Each row has a name. Each piece below is followed by the name of the row it came from, unless a question asks for something else. Each question is about the rows just above it. Places in a row count from 1.

-2.760 2.121 5.034 -0.247 0.210 1.512 -3.255 -2.788  <93>
-0.133 1.971 1.156 5.836 -1.400 0.545 -3.603 -5.863  <77>
0.534 -5.596 2.386 2.947 1.306 -9.096 -5.868 1.503  <11>
-0.518 7.267 -0.912 -4.846 -5.021 -0.429 -0.723 0.149  <100>
-2.760 2.121 5.034 -0.247 -0.422 -3.051 -5.500 -0.872  <54>
0.275 0.166 1.734 1.198 0.109 -1.114 -5.761 0.324  <110>
-2.760 2.121 5.034 -0.247 -0.422 -2.331 -1.081 0.359  <142>
-2.289 -4.217 -2.323 0.024 2.105 2.617 -2.056 -0.001  <147>
-2.134 0.569 -4.241 4.975 -1.980 0.987 -1.451 0.835  <66>
Table of tags by key:
-0.518 -> Z466
-4.241 -> Z379
5.034 -> Z447
1.734 -> Z55
-2.323 -> Z646
-0.912 -> Z323
Join <100> by its entry at place 3: -> Z323
which: -0.133 1.971 1.156 5.836 -1.400 0.545 -3.603 -5.863 -> <77>

-7.949 -8.463 1.021 -9.226 3.785 -6.690 -2.138 -0.548 -9.512 1.457 -4.781 -0.514 4.654 -4.202 1.677 -6.495 2.135 -6.418 -6.594 -0.897 5.143 -5.139 -0.155 4.243 5.329 -4.443 -4.473 0.163 -4.283 2.459 -2.266 -7.671 -6.397 -9.259 -3.201 -6.394 0.819 -9.761 -2.972 1.057 2.323 = <77>
2.234 1.037 -6.380 1.583 -5.212 1.025 3.008 -5.704 1.457 -4.184 1.631 -0.747 -5.346 1.137 -1.977 0.772 -6.140 1.364 0.729 -5.668 -4.340 0.502 -3.745 -5.715 -4.706 -3.562 -4.371 -5.889 -3.915 -5.965 1.148 -1.980 -0.078 1.328 2.689 -3.621 -1.847 0.111 0.461 -2.985 -5.723 = <54>
-0.773 -0.993 -0.452 -0.976 -0.035 -0.117 0.527 -0.661 -0.942 0.145 0.228 0.421 0.356 0.161 0.663 -0.090 -0.154 -0.939 -0.113 -0.682 3.256 -0.042 -0.062 0.180 0.333 -1.032 -0.991 -0.397 -1.010 -0.056 0.427 -1.232 -0.159 -1.031 0.423 -0.844 0.476 -1.181 0.243 0.312 -0.045 = <66>
-1.291 -1.439 -1.659 -0.752 -1.462 -0.934 -1.485 -1.364 -0.783 -3.322 -1.177 -3.165 -2.276 -2.356 -2.790 -0.927 -2.526 -1.236 -0.798 -1.471 -2.123 -2.345 -3.440 -2.283 -1.794 -0.204 -1.282 -2.836 -0.881 -2.672 -2.537 -1.379 -0.940 -0.782 -1.294 -0.010 -3.206 -0.692 -2.775 -3.363 -2.801 = <110>
1.847 1.970 -2.085 2.942 -4.989 2.646 0.152 -0.794 3.136 -2.155 2.164 -0.613 -4.604 1.843 -2.291 2.637 -2.840 1.070 2.831 -0.540 -4.965 2.457 -0.953 -4.304 -5.495 1.576 1.764 -1.740 1.714 -3.116 0.588 3.366 3.256 2.921 0.857 2.683 -1.625 3.326 1.083 -1.824 -2.890 = <100>
0.054 -0.537 -4.778 -1.277 -0.082 -2.949 -0.344 -5.376 -1.595 -4.043 -2.567 -3.059 -2.049 -3.327 -2.195 -3.172 -4.239 0.290 -3.317 -5.628 -1.061 -4.214 -4.922 -2.591 -0.245 -4.936 -6.549 -5.207 -6.286 -3.947 -2.418 -6.342 -4.397 -1.364 -1.016 -5.630 -2.913 -2.515 -3.415 -3.571 -4.076 = <167>
0.436 0.267 -1.902 0.872 -3.114 0.569 -0.035 -1.230 0.892 -1.859 0.467 -0.893 -2.928 0.297 -1.771 0.525 -2.291 0.150 0.620 -1.136 -2.983 0.461 -1.282 -2.814 -3.166 0.016 -0.063 -1.787 0.084 -2.394 -0.198 0.925 0.698 0.828 0.153 0.238 -1.442 0.825 -0.083 -1.628 -2.281 = <147>
0.410 -0.312 -4.644 -1.001 -0.536 -1.224 1.309 -5.385 -1.110 -2.608 -0.725 -1.055 -1.380 -1.269 -0.385 -1.412 -3.595 -0.106 -1.604 -5.527 -0.222 -2.162 -3.423 -2.084 -0.192 -5.335 -6.174 -4.374 -6.164 -3.191 -0.362 -5.712 -2.637 -1.158 0.702 -5.082 -1.040 -2.295 -1.307 -1.854 -3.232 = <93>
-6.458 -6.748 1.105 -7.617 3.472 -4.318 -1.222 -0.638 -7.593 2.232 -3.046 0.615 4.774 -2.597 2.763 -4.118 2.500 -6.027 -4.293 -0.856 5.333 -3.321 0.684 4.232 4.901 -4.416 -3.788 0.914 -4.003 2.885 -0.971 -6.488 -4.241 -7.670 -1.941 -4.719 1.863 -7.913 -1.511 2.016 2.736 = <81>
0.084 -0.048 -1.955 0.876 -3.871 0.721 -0.455 -1.100 0.940 -2.283 0.463 -1.338 -3.528 0.146 -2.346 0.699 -2.594 -0.273 0.854 -0.979 -3.699 0.453 -1.554 -3.344 -3.962 0.428 0.366 -1.938 0.549 -2.758 -0.553 1.398 1.034 0.831 -0.126 0.889 -1.963 1.009 -0.331 -2.103 -2.651 = <117>
Is 0.872 -1.902 0.267 0.436 printed in one of the named rows, side by side and in this order? -> no
Table of tags by key:
-4.293 -> Z822
-6.594 -> Z905
-0.063 -> Z972
-0.798 -> Z242
0.854 -> Z957
2.831 -> Z909
0.620 -> Z346
Join <147> by its entry at place 19: -> Z346
Row and place where 0.876 -3.871 0.721 -0.455 -1.100 0.940 -2.283 0.463 -1.338 starts: -> <117>, 4
Row and place of 2.234 in the named rows: -> <54>, 1
The one value in <100> and <66>: -> 3.256

-0.625 -1.122 4.480 1.647 3.226 -0.593 -2.660 : <66>
-0.625 0.747 -3.497 1.647 3.226 -0.593 -2.660 : <110>
0.341 2.981 -0.229 5.712 -6.646 6.496 5.988 : <142>
0.186 0.823 -3.256 2.194 -7.616 4.563 5.788 : <117>
-0.625 0.747 4.480 1.647 3.226 -0.593 -2.660 : <100>
-1.168 0.281 4.897 3.226 1.284 1.619 -1.781 : <93>
3.972 -2.807 -0.585 1.670 -3.318 3.386 1.853 : <54>
-3.961 2.481 1.883 -4.068 -0.684 -4.696 -0.111 : <77>
0.369 0.186 0.600 0.311 -1.858 -0.023 0.491 : <147>
0.390 0.556 6.056 5.285 1.658 4.013 -1.781 : <81>
1.619 -1.353 3.440 2.245 0.821 1.396 -1.288 : <167>
3.972 -2.807 -8.034 -1.036 -1.291 -0.843 3.277 : <11>
Table of tags by key:
0.823 -> Z904
-3.257 -> Z157
-3.256 -> Z171
-0.585 -> Z425
-3.497 -> Z364
0.824 -> Z304
The tag of <117>, keyed by place 3: -> Z171
Shared by <93> and <167>: -> 1.619
Among the named rows, does one hold 0.186 0.369 next to each other, in this order? -> no
Where do -1.168 0.281 4.897 3.226 1.284 1.619 -1.781 appear? -> <93>
Does one of the named rows hold -3.318 3.387 1.853 side by side, in this order? -> no
which: 3.972 -2.807 -8.034 -1.036 -1.291 -0.843 3.277 -> <11>

4.432 -0.142 7.587 0.115 0.213 5.793 1.215 -1.586 1.370 = <11>
0.167 -2.924 3.224 -0.708 0.213 5.793 1.739 2.682 2.015 = <167>
-0.185 -0.314 -2.472 -0.100 -0.363 -7.601 4.073 4.679 1.512 = <54>
3.858 5.916 1.067 4.633 2.248 0.360 2.832 3.913 -1.037 = <66>
0.359 2.832 -5.460 2.798 -2.569 -3.639 0.209 -0.910 -0.405 = <110>
2.799 2.808 1.088 -6.496 0.675 2.045 0.319 -0.053 -3.820 = <81>
3.057 1.338 7.195 -2.152 0.223 0.366 -4.155 -0.392 1.048 = <77>
4.240 -2.075 2.158 6.192 2.897 -1.431 -1.243 1.596 -2.500 = <100>
4.240 -2.075 2.158 6.192 -3.138 2.133 -2.753 -4.156 0.541 = <93>
-2.027 0.195 6.984 6.241 -2.240 -0.358 2.739 -0.085 0.785 = <147>
5.632 -1.763 1.739 -3.215 -1.525 -0.843 0.431 -1.617 -4.410 = <142>
Which value is in both <142> and <167>? -> 1.739
Row and place where 0.360 2.832 starts: -> <66>, 6
key -> tag
-4.410 -> Z579
0.195 -> Z755
1.338 -> Z641
-0.142 -> Z374
-0.843 -> Z22
-2.075 -> Z215
-1.763 -> Z599
The tag of <142>, keyed by place 2: -> Z599
The row with 0.167 -2.924 3.224 -0.708 0.213 5.793 1.739 2.682 2.015 is -> <167>
Is -0.100 -0.364 printed in one of the named rows, side by side and in this order? -> no
which: 4.240 -2.075 2.158 6.192 -3.138 2.133 -2.753 -4.156 0.541 -> <93>

